Below is a small trained network, with its code and all its weights. Each question gives an input and a class and asks what happens when units are switched off, that is, made to give their printed mean instead of their output.

import numpy as np


def w(rows, s, z=0):
    codes = np.array(rows[::2]) - 128.0
    scale = np.full(codes.shape[1], s)
    scale[-1] = z or s
    return codes * scale


def f(y):
    return y / 2 * (1 + np.tanh(0.7978845608 * (y + 0.044715 * y**3)))


def log_softmax(a):
    a = a - a.max(-1, keepdims=True)
    return a - np.log(np.exp(a).sum(-1, keepdims=True))


def net(x, mask):
    res = np.array(x, float).reshape(1, 7) / 4 @ E
    y = f(res @ A[0][:, :-1].T + A[0][:, -1])
    res = res + np.where(mask, y, B[0][:, -1]) @ B[0][:, :-1]
    return log_softmax(res[-1] @ U[:, :-1].T + U[:, -1])


A, B = {}, {}
E = w([
[78,255,126,131,115,206,191,229],'x0',
[158,142,148,35,16,35,111,113],'x1',
[187,133,86,236,49,52,240,153],'x2',
[165,229,214,45,53,162,207,87],'x3',
[164,164,200,117,155,168,79,128],'x4',
[100,204,193,108,191,77,87,47],'x5',
[191,175,54,133,207,168,149,120],'x6',
],0.0095)
A[0] = w([
[120,198,147,101,125,193,150,119,253],'neuron 1',
[199,134,141,136,142,73,99,82,163],'neuron 2',
[129,191,153,112,159,202,86,145,168],'neuron 3',
[173,115,113,107,192,137,167,133,158],'neuron 4',
[140,126,49,175,157,151,133,184,196],'neuron 5',
[186,101,165,119,139,72,120,91,221],'neuron 6',
[219,134,7,141,119,169,125,162,179],'neuron 7',
[115,150,160,73,186,182,110,147,214],'neuron 8',
[83,127,142,122,147,116,34,127,169],'neuron 9',
[78,163,198,109,153,58,96,174,124],'neuron 10',
[100,104,110,146,75,111,54,112,254],'neuron 11',
],0.011,0.0031)
B[0] = w([
[102,161,114,109,31,208,123,94,250],'neuron 1',
[247,104,151,51,137,104,142,128,203],'neuron 2',
[174,134,70,164,109,185,95,2,241],'neuron 3',
[180,92,81,126,130,193,120,165,170],'neuron 4',
[116,130,58,224,123,76,109,132,244],'neuron 5',
[158,65,198,74,157,76,173,131,210],'neuron 6',
[132,119,87,123,175,173,144,160,226],'neuron 7',
[145,156,123,100,116,194,59,41,243],'neuron 8',
[41,54,189,153,131,105,37,157,230],'neuron 9',
[51,117,98,98,96,86,114,119,215],'neuron 10',
[112,157,170,118,227,83,152,192,208],'neuron 11',
],0.0086,0.012)
U = w([
[170,140,113,125,68,169,64,59,31],'0',
[158,94,67,186,127,114,173,187,252],'1',
[230,105,156,81,113,86,149,135,58],'2',
[82,103,187,108,131,104,16,169,159],'3',
[104,159,150,123,20,133,254,163,65],'4',
],0.011,0.0015)

Each question gives the input, the list of numbers given to net, and the class t.
The units are the neurons (one row each of A and B). Each row of codes is followed by its name. A weight is (code - 128) times the scale printed after its matrix; where a second scale follows, it is the last column's (A, B and U).
mask holds one flag per neuron, in row order. A switched-off neuron (its flag False) gives its mean, the last column of its row in B, instead of its output. The means were averaged over made-up inputs and are rounded, as every weight is.
A unit's drop is (log p(t) with every unit on - log p(t) with that unit switched off) / (log p(t) with every unit on - log p(t) with every unit switched off).
The circuit of an input: a set's keep is (log p(t) with only the set's units on - log p(t) with every unit switched off) / (log p(t) with every unit on - log p(t) with every unit switched off). Starting from all 11 units, units are removed one at a time, each time the one whose removal leaves the highest keep (on an exact tie, the one counted first), for as long as the keep stays at least 0.8.
units of the circuit, in order: the units of the circuit, biggest drop first
top k neurons: the k neurons with the biggest drops, biggest first
drop of u: that unit's drop, to one decimal
input [-8,-2,-3,0,0,1,2], class 2: units of the circuit, in order : neuron 2; neuron 6
input [3,0,4,2,-6,-8,-4], class 1: units of the circuit, in order : neuron 1
input [-4,5,-7,1,-3,8,7], class 3: top 2 neurons : neuron 9; neuron 6
input [-2,8,1,-8,8,1,5], class 2: top 2 neurons : neuron 2; neuron 6
input [-5,-8,0,2,-7,3,-4], class 3: top 3 neurons : neuron 5; neuron 3; neuron 7
input [-7,2,3,-7,7,-7,1], class 1: top 3 neurons : neuron 5; neuron 7; neuron 8
input [0,-3,7,2,0,3,0], class 4: top 3 neurons : neuron 3; neuron 5; neuron 9
input [-3,8,-4,3,-5,-3,-3], class 2: top 2 neurons : neuron 9; neuron 6
input [-8,8,-2,-2,0,-5,-5], class 2: top 2 neurons : neuron 2; neuron 6
input [-5,0,2,-1,-6,0,1], class 2: drop of neuron 6 : 0.1
input [-3,-8,-8,-3,2,6,6], class 0: drop of neuron 3 : 0.3
input [5,0,-2,-6,8,5,1], class 0: drop of neuron 3 : 1.1
